Here is a tiny trained network, its code and every weight. The questions are about switching its units off for an input and a class, where a switched-off unit gives its printed mean instead of its output.

import numpy as np


def w(rows, s, z=0):
    codes = np.array(rows[::2]) - 128.0
    scale = np.full(codes.shape[1], s)
    scale[-1] = z or s
    return codes * scale


def norm(h):
    return h / np.sqrt((h * h).mean(-1, keepdims=True) + 1e-5)


def f(y):
    return y / 2 * (1 + np.tanh(0.7978845608 * (y + 0.044715 * y**3)))


def log_softmax(a):
    a = a - a.max(-1, keepdims=True)
    return a - np.log(np.exp(a).sum(-1, keepdims=True))


def net(x, mask):
    res = np.array(x, float).reshape(1, 7) / 4 @ E
    u = 0
    for l in range(3):
        y = f(norm(res) @ A[l][:, :-1].T + A[l][:, -1])
        res = res + np.where(mask[u : u + 8], y, B[l][:, -1]) @ B[l][:, :-1]
        u += 8
    return log_softmax(norm(res)[-1] @ U[:, :-1].T + U[:, -1])


A, B = {}, {}
E = w([
[125,136,113,230,80],'x0',
[125,97,119,133,149],'x1',
[130,142,134,125,116],'x2',
[129,145,136,127,115],'x3',
[49,49,144,101,43],'x4',
[131,154,140,126,106],'x5',
[254,59,131,94,43],'x6',
],0.0073)
A[0] = w([
[102,150,150,193,113,105],'0.n0',
[144,155,186,38,162,184],'0.n1',
[181,171,89,148,155,201],'0.n2',
[113,136,120,3,149,57],'0.n3',
[127,135,83,158,93,3],'0.n4',
[132,129,103,234,96,85],'0.n5',
[124,139,52,202,73,43],'0.n6',
[79,125,201,158,138,185],'0.n7',
],0.011,0.0036)
B[0] = w([
[75,161,155,124,144,169],'0.n0',
[106,87,168,181,135,253],'0.n1',
[167,181,135,194,161,227],'0.n2',
[131,132,195,75,146,218],'0.n3',
[119,59,192,82,93,117],'0.n4',
[145,142,217,48,148,206],'0.n5',
[110,51,254,72,140,181],'0.n6',
[139,156,70,171,130,197],'0.n7',
],0.0096,0.0044)
A[1] = w([
[204,81,151,49,148,253],'1.n0',
[142,147,220,173,146,155],'1.n1',
[108,119,89,10,121,194],'1.n2',
[255,119,66,80,47,75],'1.n3',
[239,84,120,107,52,159],'1.n4',
[32,93,90,56,30,160],'1.n5',
[55,214,141,82,99,51],'1.n6',
[45,64,122,145,25,125],'1.n7',
],0.0091,0.0021)
B[1] = w([
[98,153,150,148,112,255],'1.n0',
[142,70,132,97,100,232],'1.n1',
[142,132,143,169,150,162],'1.n2',
[92,108,74,99,101,203],'1.n3',
[41,122,86,140,116,241],'1.n4',
[246,170,119,149,179,222],'1.n5',
[125,126,106,127,147,163],'1.n6',
[172,153,139,143,152,210],'1.n7',
],0.013,0.0057)
A[2] = w([
[29,156,76,143,105,136],'2.n0',
[99,69,198,219,177,81],'2.n1',
[110,116,170,38,195,132],'2.n2',
[104,98,123,46,132,35],'2.n3',
[255,124,104,194,132,122],'2.n4',
[50,203,73,183,196,163],'2.n5',
[93,73,130,117,178,4],'2.n6',
[116,176,134,70,110,167],'2.n7',
],0.0092,0.0019)
B[2] = w([
[126,140,74,150,88,191],'2.n0',
[152,95,195,148,101,229],'2.n1',
[92,133,125,109,75,204],'2.n2',
[165,145,121,60,135,132],'2.n3',
[226,255,117,115,242,250],'2.n4',
[144,74,71,99,38,253],'2.n5',
[150,157,174,116,120,133],'2.n6',
[64,94,194,120,102,132],'2.n7',
],0.0088,0.0048)
U = w([
[199,186,96,117,202,116],'0',
[82,115,185,80,139,245],'1',
[58,128,4,115,103,2],'2',
],0.015,0.00082)

Each question gives the input, the list of numbers given to net, and the class t.
The units are the neurons (one row each of A and B). Each row of codes is followed by its name. A weight is (code - 128) times the scale printed after its matrix; where a second scale follows, it is the last column's (A, B and U).
mask holds one flag per neuron, layer by layer. A switched-off neuron (its flag False) gives its mean, the last column of its row in B, instead of its output. The means were averaged over made-up inputs and are rounded, as every weight is.
A unit's drop is (log p(t) with every unit on - log p(t) with that unit switched off) / (log p(t) with every unit on - log p(t) with every unit switched off).
The circuit of an input: a set's keep is (log p(t) with only the set's units on - log p(t) with every unit switched off) / (log p(t) with every unit on - log p(t) with every unit switched off). Starting from the 12 units with the biggest drops (on a tie, the unit counted first), units are removed one at a time, each time the one whose removal leaves the highest keep (on an exact tie, the one counted first), for as long as the keep stays at least 0.8.
units of the circuit, in order: the units of the circuit, biggest drop first
unit that matters most: the unit with the biggest drop
k most important neurons: the k neurons with the biggest drops, biggest first
drop when u is switched off: that unit's drop, to one decimal
input [5,-2,0,6,5,0,-1], class 0: unit that matters most -> 1.n5
input [0,-6,4,1,-5,8,7], class 2: units of the circuit, in order -> 1.n4; 1.n3
input [0,-8,-8,2,6,3,5], class 0: 2 most important neurons -> 1.n5; 0.n2
input [8,-7,-7,3,-7,7,-3], class 1: units of the circuit, in order -> 0.n6; 1.n5
input [0,2,6,-3,-7,-8,8], class 2: 2 most important neurons -> 1.n4; 1.n3
input [3,5,8,5,1,0,-4], class 2: 3 most important neurons -> 0.n7; 0.n1; 0.n3
input [0,1,-2,-2,-3,-1,-5], class 2: 2 most important neurons -> 1.n5; 2.n5
input [-4,-1,4,7,7,4,7], class 0: 4 most important neurons -> 1.n5; 0.n2; 1.n7; 1.n2
input [-6,3,-3,4,3,1,8], class 2: 2 most important neurons -> 1.n4; 0.n6
input [2,-8,-1,0,4,0,5], class 2: 3 most important neurons -> 1.n4; 1.n3; 0.n1
input [-3,-5,8,-1,5,-3,4], class 0: 2 most important neurons -> 1.n5; 0.n2
input [1,-8,2,-1,-4,-3,-8], class 2: 2 most important neurons -> 1.n5; 2.n5
input [-2,5,1,2,8,4,5], class 0: drop when 1.n5 is switched off -> 1.8
input [5,-4,3,4,-2,1,-7], class 2: units of the circuit, in order -> 2.n5
input [5,-6,3,-3,-1,-8,-4], class 1: drop when 0.n6 is switched off -> 0.1
input [-6,3,3,8,-2,-5,1], class 1: drop when 1.n0 is switched off -> 0.0
input [6,1,2,-2,8,-4,3], class 0: drop when 1.n5 is switched off -> 0.8
